0: [  6 -16   3  -3  -8 -61 -11  16   1  11 -18   3   7   3  10   3   3  10
  -6]
1: [  3  -8   1  -6  -5 -25  -9  16   0  11  -3   7   3   5   4   2   0   7
  -1]
2: [  2  -4   1   1 -16 -43  -2  11  -4   6   2  -1   3   6 -12   2   2   4
 -13]
3: [  7  -5  -2  -4  -3 -67   2  13  -1  10  -2  -6  17   4   1   1   3  10
 -10] : 0 2
4: [  2 -12   1  -5  -2 -12   0  11   0  11  -8   1   2   0  10   1   0   4
   7] : 1 2
5: [ -8  11  -7 -10 -23 -49  10  36   5   9  15 -31  -9   6   6  -1  -3  -9
  -3] : 2 3
6: [ -1  -7  -1  -2 -10 -19   3  11  -2   8  -6  -5   2   3   9   0  -1   0
   2] : 4 1
7: [ -3   1  -4  -3 -16 -24   8  13  -2   0  -5  -3  -7   8 -14  -2  -2 -13
   3] : 6 2
8: [  2 -20  -5  -4 -12 -58  -1  23   3   5   2  -8   4   8  -6   1   2   2
 -12] : 2 3
9: [ -3 -11  -3   6 -27 -53   8  17  -4   6  15 -22   6   7 -43  -1   1  -3
 -19] : 2 8
10: [  9 -16   0  -3   0 -29  -5  12  -3   4  -8   8  11   3  11   3   3  17
   0] : 1 4
11: [  3  -8  -1  -3 -11 -36   2  16  -1   8   4  -1   6   6  -3   2   2   6
 -10] : 2 1
12: [  0 -26  -2   1  -3 -45 -11  16  -1   5   0   0   6   8  -5   1   2   7
 -12] : 8 11
13: [ -3  10  -1  -6 -19 -32  11  17   0   8  13 -11  -5   3  -9   0  -1  -6
  -1] : 7 11
14: [ -3  -3  -1  -8 -12 -41   4  23   1  10   1  -3  -1   5   1   1   1   5
 -18] : 11 2
15: [  5  -3   2   0 -12 -31  -6  14  -2   9  -7   3   2   3   3   2   1   5
   3] : 1 6
16: [  7  -1   2  -4  -8 -18  -5  13  -1   8  -7   7   0   2   9   3   1   8
  13] : 4 15
17: [  3 -10  -1  -4 -10 -77  -8  18   3  10  -5  -7   7   7   0   1   1   2
  -8] : 3 8
18: [  6  12  -2  -1 -15  -8  -1  21  -6  -1  -5  -3  -5   7  -1   0   1   2
   6] : 16 6
19: [  3 -23   0  -3  -7 -62  -9  16   1  10  -4  -4   9   4   4   2   2   7
  -9] : 0 8
20: [  5 -22   4   0  -6 -34  -7  11  -2  13 -11   7   8   3  -1   3   2  11
 -14] : 12 10
21: [  1 -12   2  -8 -20 -60 -10  26   4  14  19  -7   6  11  -7   3  -1  10
 -34] : 8 14
22: [  0  -4  -2  -6 -13 -38   0  18   0   7   5 -10   4  10  -5   1  -2   3
 -12] : 11 14
23: [  7 -13   5  -2  -6 -22  -2   4  -4  11 -14  18   6   1   8   4   2  11
  -8] : 10 20
24: [  4 -12   1   1 -11 -48  -1  14  -2  12   3  -8   9   4 -13   1   3   6
 -11] : 2 11
25: [  4   1   2  -8 -14 -27  -4  21   3  13   6  -3   0   8   9   3  -3   4
  -2] : 1 15
26: [  2 -13  -4  -4  -7 -38  -4  15   0   1  -2  10   1   8  -1   1   2   3
  -5] : 11 1
27: [  2  -6  -2  -6 -10 -59  -3  24   2  11   1  -5   6   8  -4   1   2   6
 -16] : 8 24
28: [ -1  -3  -3  -6 -15 -17   1  24   0   8   3  -7  -2   7  -4   0  -1   0
  -8] : 25 22
29: [ -1  -4  -3  -5 -16 -47   6  20   2   9   2 -12   2   6  -3   1   0   3
 -13] : 22 14
30: [  2  -6  -1  -4  -9 -54  -2  14  -2   7  -5   2   2   5   4   2   1   4
  -6] : 27 26
31: [ -1   5  -2  -5 -17 -20   4  18  -1   8   4 -11   0   7   5   1  -4  -1
  -8] : 28 25
